Below are the code and all the weights of a small trained network. Each question names an input and a target symbol and asks about switching units off, where a switched-off unit gives its printed mean instead of its output.

import numpy as np


def w(rows, s, z=0):
    codes = np.array(rows[::2]) - 128.0
    scale = np.full(codes.shape[1], s)
    scale[-1] = z or s
    return codes * scale


def f(y):
    return y / 2 * (1 + np.tanh(0.7978845608 * (y + 0.044715 * y**3)))


def softmax(a):
    e = np.exp(a - a.max(-1, keepdims=True))
    return e / e.sum(-1, keepdims=True)


def log_softmax(a):
    a = a - a.max(-1, keepdims=True)
    return a - np.log(np.exp(a).sum(-1, keepdims=True))


def net(x, mask):
    ids = ['ΔΣΦαηξτ'.index(c) for c in x.split()]
    T = len(ids)
    res = E[ids] + P[:T]
    u = 0
    for l in range(3):
        q, k, v = (res @ M[l].T for M in (Q, K, V))
        z = softmax(np.where(np.tri(T) > 0, q @ k.T / 4**0.5, -1e9)) @ v
        res = res + np.where(mask[u], z, O[l][:, -1]) @ O[l][:, :-1]
        u += 1
        y = f(res @ A[l][:, :-1].T + A[l][:, -1])
        res = res + np.where(mask[u : u + 4], y, B[l][:, -1]) @ B[l][:, :-1]
        u += 4
    return log_softmax(res[-1] @ U[:, :-1].T + U[:, -1])


Q, K, V, O, A, B = {}, {}, {}, {}, {}, {}
E = w([
[194,99,126,176,106,57,53],'Δ',
[238,150,119,114,178,175,44],'Σ',
[164,174,159,78,154,198,92],'Φ',
[115,100,160,74,71,75,79],'α',
[50,113,177,168,7,93,162],'η',
[175,53,152,75,165,147,98],'ξ',
[146,211,150,119,93,127,61],'τ',
],0.012)
P = w([
[139,100,188,109,71,109,119],'0',
[121,111,1,147,142,98,168],'1',
[171,158,180,74,78,170,172],'2',
[120,105,148,199,182,61,77],'3',
[86,74,76,78,41,226,73],'4',
[94,134,83,103,205,34,173],'5',
[198,110,219,157,18,197,73],'6',
[122,114,132,166,198,90,173],'7',
[125,76,112,63,78,151,9],'8',
],0.013)
Q[0] = w([
[50,65,31,122,147,151,78],'0.h1',
[38,190,27,121,143,146,126],'0.h1',
[109,108,108,184,145,152,80],'0.h1',
[106,194,129,175,181,164,251],'0.h1',
],0.012)
K[0] = w([
[165,144,24,73,139,87,247],'0.h1',
[128,137,20,89,62,153,154],'0.h1',
[165,193,114,110,144,128,190],'0.h1',
[186,92,125,150,67,187,115],'0.h1',
],0.013)
V[0] = w([
[187,170,95,144,172,149,70],'0.h1',
[173,64,103,166,110,94,117],'0.h1',
[115,141,101,149,143,250,202],'0.h1',
[161,2,138,121,216,148,178],'0.h1',
],0.0099)
O[0] = w([
[169,221,78,34,137,43,211,183],'0.h1',
[70,108,101,164,252,128,180,160],'0.h1',
[236,88,205,160,55,47,156,2],'0.h1',
[127,69,254,81,216,176,239,87],'0.h1',
],0.008,0.006)
A[0] = w([
[205,128,153,94,188,120,57,255],'0.n1',
[118,141,179,77,41,183,141,106],'0.n2',
[174,103,193,135,1,179,75,46],'0.n3',
[179,188,139,133,70,194,160,238],'0.n4',
],0.0076,0.0033)
B[0] = w([
[156,158,162,92,95,132,252,254],'0.n1',
[180,117,154,163,165,51,96,195],'0.n2',
[206,160,135,139,248,128,71,207],'0.n3',
[135,82,139,2,110,118,113,207],'0.n4',
],0.0087,0.0064)
Q[1] = w([
[182,218,53,82,142,79,173],'1.h1',
[254,122,39,255,47,28,134],'1.h1',
[79,97,184,149,188,137,245],'1.h1',
[53,106,54,119,125,51,100],'1.h1',
],0.0051)
K[1] = w([
[176,227,103,103,138,83,135],'1.h1',
[206,158,91,161,64,190,152],'1.h1',
[153,77,213,126,254,182,174],'1.h1',
[119,172,44,113,155,237,88],'1.h1',
],0.0065)
V[1] = w([
[149,223,183,235,64,180,210],'1.h1',
[83,112,120,2,81,111,196],'1.h1',
[148,20,75,58,34,46,94],'1.h1',
[205,197,240,202,89,74,117],'1.h1',
],0.0033)
O[1] = w([
[130,134,102,115,159,101,23,3],'1.h1',
[48,185,207,221,104,116,84,191],'1.h1',
[139,140,125,222,194,230,200,146],'1.h1',
[130,60,1,171,150,94,22,66],'1.h1',
],0.0045,0.0037)
A[1] = w([
[198,92,212,135,97,149,91,112],'1.n1',
[142,141,2,136,181,126,111,218],'1.n2',
[134,103,169,97,84,238,110,158],'1.n3',
[115,147,115,182,183,53,195,4],'1.n4',
],0.0089,0.0034)
B[1] = w([
[168,57,171,111,175,143,148,219],'1.n1',
[121,120,127,122,156,47,105,254],'1.n2',
[54,73,104,231,93,26,54,224],'1.n3',
[129,133,138,254,153,155,24,164],'1.n4',
],0.0094,0.0064)
Q[2] = w([
[225,192,36,175,75,77,174],'2.h1',
[182,173,182,160,196,69,139],'2.h1',
[221,105,215,90,169,130,150],'2.h1',
[116,78,68,158,100,254,106],'2.h1',
],0.0062)
K[2] = w([
[231,171,52,53,162,198,142],'2.h1',
[172,177,253,78,39,167,49],'2.h1',
[176,33,181,25,94,64,144],'2.h1',
[116,116,104,186,240,62,157],'2.h1',
],0.0056)
V[2] = w([
[207,181,211,211,171,49,179],'2.h1',
[117,81,73,131,90,173,4],'2.h1',
[249,183,94,141,61,202,105],'2.h1',
[124,96,185,231,32,153,154],'2.h1',
],0.0039)
O[2] = w([
[165,90,56,124,153,156,85,173],'2.h1',
[156,170,191,157,166,159,158,160],'2.h1',
[124,168,200,146,175,254,60,65],'2.h1',
[178,194,153,164,112,99,67,2],'2.h1',
],0.0049,0.0048)
A[2] = w([
[128,141,27,155,25,112,70,107],'2.n1',
[216,191,77,115,212,160,130,28],'2.n2',
[160,141,157,2,92,109,205,105],'2.n3',
[30,146,70,190,143,133,180,252],'2.n4',
],0.0088,0.0037)
B[2] = w([
[195,189,255,130,104,106,74,212],'2.n1',
[63,47,199,150,90,64,191,219],'2.n2',
[114,187,67,246,162,209,203,254],'2.n3',
[181,76,128,91,76,231,96,255],'2.n4',
],0.0084,0.0075)
U = w([
[129,96,52,2,111,205,100,205],'Δ',
[112,209,90,184,120,192,150,253],'Σ',
[242,113,222,72,205,246,143,20],'Φ',
[129,121,182,213,33,224,95,9],'α',
[110,124,78,212,213,157,47,12],'η',
[39,95,168,148,109,56,171,129],'ξ',
[160,204,130,47,140,119,88,220],'τ',
],0.0053,0.0029)

Each question gives the input, a string of symbols that net reads in full, and the target symbol t.
The units are the heads (4 rows each of Q, K, V and O) and the neurons (one row each of A and B). Each row of codes is followed by its name. A weight is (code - 128) times the scale printed after its matrix; where a second scale follows, it is the last column's (O, A, B and U).
mask holds one flag per unit, layer by layer, with each layer's heads first. A switched-off unit (its flag False) gives its mean, the last column of its rows in O or B, instead of its output. The means were averaged over made-up inputs and are rounded, as every weight is.
A unit's drop is (log p(t) with every unit on - log p(t) with that unit switched off) / (log p(t) with every unit on - log p(t) with every unit switched off).
The circuit of an input: a set's keep is (log p(t) with only the set's units on - log p(t) with every unit switched off) / (log p(t) with every unit on - log p(t) with every unit switched off). Starting from the 12 units with the biggest drops (on a tie, the unit counted first), units are removed one at a time, each time the one whose removal leaves the highest keep (on an exact tie, the one counted first), for as long as the keep stays at least 0.8.
circuit, biggest first: the units of the circuit, biggest drop first
top k neurons: the k neurons with the biggest drops, biggest first
k most important neurons of layer l: the k neurons of layer l with the biggest drops, biggest first
input Φ η Φ Φ ξ, target η: top neuron	0.n3
input Φ α Φ η Φ, target α: circuit, biggest first	1.n3, 0.h1, 2.n4, 2.n1
input Φ Φ τ ξ Δ ξ τ, target ξ: top 2 neurons	1.n3, 0.n3
input Φ Δ ξ Φ τ τ η Φ Δ, target τ: circuit, biggest first	0.h1, 2.n1, 2.n3
input Φ η Σ α Φ, target η: circuit, biggest first	0.h1, 0.n3, 1.n3
input Φ Φ Φ Σ Δ, target Φ: circuit, biggest first	0.h1, 0.n3, 1.n1
input Δ ξ τ Φ Φ η, target α: circuit, biggest first	2.n4, 1.n4
input Φ Σ τ α ξ, target Σ: circuit, biggest first	0.h1, 2.n3, 1.n4
input α α τ Σ Φ Φ Σ Σ, target ξ: circuit, biggest first	2.n2, 0.h1
input Φ α Σ Φ τ, target α: circuit, biggest first	0.h1, 1.n3, 2.n4, 2.n1
input Φ Φ Σ α ξ τ α α α, target τ: 2 most important neurons of layer 2	2.n1, 2.n3
input Φ ξ α τ τ, target ξ: circuit, biggest first	0.h1, 1.n3
input ξ τ ξ ξ α ξ α Δ Σ, target ξ: circuit, biggest first	1.n3, 0.h1, 2.h1
input Φ Φ Φ ξ Σ, target Φ: circuit, biggest first	0.h1, 1.n1
input τ Σ τ Φ τ τ, target τ: circuit, biggest first	0.h1, 2.n1
input Σ Σ τ Φ Φ τ τ, target Φ: circuit, biggest first	1.n1, 0.n3
input Φ τ Δ ξ, target Φ: circuit, biggest first	0.h1
input Φ Φ η Φ Φ α Φ Φ τ, target α: top 2 neurons	1.n3, 2.n4
input Φ α α τ α Δ Φ, target τ: top 2 neurons	1.n3, 2.n1
input τ τ Φ τ Φ α, target Δ: 2 most important neurons of layer 0	0.n3, 0.n2
input Φ ξ Φ Δ Φ τ Φ, target Δ: top neuron	2.n4
input Φ α Φ Σ Σ, target α: 2 most important neurons of layer 1	1.n3, 1.n1
input Δ η Σ τ Φ Φ Σ α α, target Φ: top 3 neurons	0.n3, 1.n1, 0.n2
input Σ Φ Φ Δ τ ξ Σ, target Δ: top 2 neurons	2.n4, 1.n3
input τ α ξ Δ ξ, target α: top 2 neurons	1.n3, 2.n1
input α τ Σ Φ, target Σ: 2 most important neurons of layer 0	0.n2, 0.n3
input Φ η α τ τ ξ, target Φ: top 2 neurons	1.n3, 0.n4
input Σ τ τ Φ Δ, target τ: top 2 neurons	2.n1, 1.n2
